Below is a small trained network, with its code and all its weights. Each question gives an input and a class and asks what happens when units are switched off, that is, made to give their printed mean instead of their output.

import numpy as np


def w(rows, s, z=0):
    codes = np.array(rows[::2]) - 128.0
    scale = np.full(codes.shape[1], s)
    scale[-1] = z or s
    return codes * scale


def norm(h):
    return h / np.sqrt((h * h).mean(-1, keepdims=True) + 1e-5)


def f(y):
    return y / 2 * (1 + np.tanh(0.7978845608 * (y + 0.044715 * y**3)))


def log_softmax(a):
    a = a - a.max(-1, keepdims=True)
    return a - np.log(np.exp(a).sum(-1, keepdims=True))


def net(x, mask):
    res = np.array(x, float).reshape(1, 4) / 4 @ E
    u = 0
    for l in range(3):
        y = f(norm(res) @ A[l][:, :-1].T + A[l][:, -1])
        res = res + np.where(mask[u : u + 13], y, B[l][:, -1]) @ B[l][:, :-1]
        u += 13
    return log_softmax(norm(res)[-1] @ U[:, :-1].T + U[:, -1])


A, B = {}, {}
E = w([
[26,253,179,88],'x0',
[128,122,135,123],'x1',
[93,100,15,48],'x2',
[201,135,173,22],'x3',
],0.00035)
A[0] = w([
[195,100,179,35,95],'L0N0',
[150,90,46,109,79],'L0N1',
[28,78,121,249,90],'L0N2',
[104,80,167,117,4],'L0N3',
[21,79,99,248,68],'L0N4',
[118,153,125,113,103],'L0N5',
[103,178,121,101,74],'L0N6',
[215,86,98,180,93],'L0N7',
[69,204,135,83,101],'L0N8',
[102,76,138,118,170],'L0N9',
[215,85,77,165,108],'L0N10',
[131,146,110,132,39],'L0N11',
[164,103,159,85,83],'L0N12',
],0.0018,0.0014)
B[0] = w([
[196,215,68,164,123],'L0N0',
[85,173,179,161,107],'L0N1',
[227,249,53,126,144],'L0N2',
[196,190,202,93,2],'L0N3',
[236,254,87,148,128],'L0N4',
[130,100,152,139,100],'L0N5',
[137,93,177,143,76],'L0N6',
[106,65,150,118,133],'L0N7',
[111,59,171,142,127],'L0N8',
[95,153,76,166,184],'L0N9',
[67,64,162,134,152],'L0N10',
[171,133,177,131,33],'L0N11',
[151,163,110,140,86],'L0N12',
],0.0014,0.00059)
A[1] = w([
[155,219,116,124,144],'L1N0',
[162,148,223,203,11],'L1N1',
[189,151,252,238,107],'L1N2',
[149,133,121,130,9],'L1N3',
[207,119,178,7,111],'L1N4',
[130,134,152,149,48],'L1N5',
[72,124,86,181,162],'L1N6',
[140,131,105,139,80],'L1N7',
[132,109,135,111,150],'L1N8',
[200,126,158,35,111],'L1N9',
[59,225,181,83,104],'L1N10',
[55,109,46,82,191],'L1N11',
[217,69,91,176,114],'L1N12',
],0.0024,0.0014)
B[1] = w([
[116,65,143,202,132],'L1N0',
[137,156,110,38,74],'L1N1',
[235,146,136,8,141],'L1N2',
[61,133,96,125,60],'L1N3',
[150,194,68,255,121],'L1N4',
[107,113,107,99,78],'L1N5',
[209,163,164,137,192],'L1N6',
[99,134,132,115,104],'L1N7',
[145,149,138,140,144],'L1N8',
[117,179,83,237,110],'L1N9',
[109,33,151,188,151],'L1N10',
[213,149,153,90,249],'L1N11',
[68,90,197,192,161],'L1N12',
],0.0018,0.0011)
A[2] = w([
[125,33,198,44,49],'L2N0',
[125,116,78,9,19],'L2N1',
[3,149,192,92,10],'L2N2',
[151,226,78,214,63],'L2N3',
[167,103,165,149,159],'L2N4',
[110,98,97,42,71],'L2N5',
[209,142,95,56,31],'L2N6',
[65,53,185,166,99],'L2N7',
[205,81,127,139,142],'L2N8',
[101,163,125,104,131],'L2N9',
[108,76,61,123,91],'L2N10',
[157,195,112,201,92],'L2N11',
[154,79,111,190,93],'L2N12',
],0.0026,0.0011)
B[2] = w([
[122,204,14,184,175],'L2N0',
[154,156,174,75,72],'L2N1',
[85,50,146,176,45],'L2N2',
[158,193,5,167,154],'L2N3',
[90,108,75,91,221],'L2N4',
[177,169,137,110,89],'L2N5',
[39,129,155,75,134],'L2N6',
[17,94,135,96,140],'L2N7',
[39,148,143,152,255],'L2N8',
[152,115,155,176,93],'L2N9',
[168,159,206,148,115],'L2N10',
[140,153,34,113,157],'L2N11',
[88,172,187,111,180],'L2N12',
],0.0021,0.00087)
U = w([
[23,229,62,94,254],'0',
[1,8,244,232,62],'1',
[250,249,13,241,38],'2',
[237,242,241,7,28],'3',
],0.0038,0.0031)

Each question gives the input, the list of numbers given to net, and the class t.
The units are the neurons (one row each of A and B). Each row of codes is followed by its name. A weight is (code - 128) times the scale printed after its matrix; where a second scale follows, it is the last column's (A, B and U).
mask holds one flag per neuron, layer by layer. A switched-off neuron (its flag False) gives its mean, the last column of its row in B, instead of its output. The means were averaged over made-up inputs and are rounded, as every weight is.
A unit's drop is (log p(t) with every unit on - log p(t) with that unit switched off) / (log p(t) with every unit on - log p(t) with every unit switched off).
The circuit of an input: a set's keep is (log p(t) with only the set's units on - log p(t) with every unit switched off) / (log p(t) with every unit on - log p(t) with every unit switched off). Starting from the 12 units with the biggest drops (on a tie, the unit counted first), units are removed one at a time, each time the one whose removal leaves the highest keep (on an exact tie, the one counted first), for as long as the keep stays at least 0.8.
units of the circuit, in order: the units of the circuit, biggest drop first
most important unit: the unit with the biggest drop
top k neurons: the k neurons with the biggest drops, biggest first
k most important neurons of layer l: the k neurons of layer l with the biggest drops, biggest first
input [-6,-1,6,1], class 1: top 2 neurons -> (L1N2; L2N3)
input [-5,-1,-3,5], class 1: top 4 neurons -> (L1N12; L0N4; L0N2; L0N10)
input [-7,-5,7,6], class 1: 3 most important neurons of layer 0 -> (L0N2; L0N4; L0N10)
input [4,-2,-8,-3], class 3: most important unit -> L1N2
input [4,-4,0,6], class 2: units of the circuit, in order -> (L1N4; L2N3)
input [4,2,8,6], class 3: top 2 neurons -> (L0N4; L0N2)
input [5,1,0,-6], class 2: units of the circuit, in order -> (L2N6; L2N8)
input [6,7,-8,-5], class 3: top 3 neurons -> (L1N2; L1N12; L1N1)
input [-6,-6,7,1], class 3: 2 most important neurons of layer 0 -> (L0N8; L0N6)
input [3,-4,-1,5], class 2: top 2 neurons -> (L1N4; L0N0)
input [-6,0,7,-2], class 3: top 2 neurons -> (L1N10; L1N11)
input [-8,-5,7,-2], class 1: top 3 neurons -> (L1N2; L1N12; L1N1)
input [-4,0,8,-3], class 3: 2 most important neurons of layer 1 -> (L1N10; L1N11)
input [5,-7,0,-8], class 2: top 2 neurons -> (L0N2; L0N4)
input [4,-7,-8,-1], class 3: units of the circuit, in order -> (L1N2)
input [5,5,-7,7], class 2: 2 most important neurons of layer 1 -> (L1N4; L1N9)
input [-6,-7,-8,-1], class 3: top 3 neurons -> (L1N2; L1N10; L1N1)
input [-3,-6,-8,-5], class 3: 2 most important neurons of layer 1 -> (L1N2; L1N4)
input [3,-3,8,5], class 3: top 3 neurons -> (L0N4; L0N2; L1N11)
input [7,0,-3,5], class 1: most important unit -> L1N10
input [-8,7,-3,7], class 1: 3 most important neurons of layer 1 -> (L1N12; L1N6; L1N11)
input [6,-1,5,3], class 1: top 2 neurons -> (L1N2; L1N10)
input [1,1,0,4], class 2: top 2 neurons -> (L0N0; L1N4)
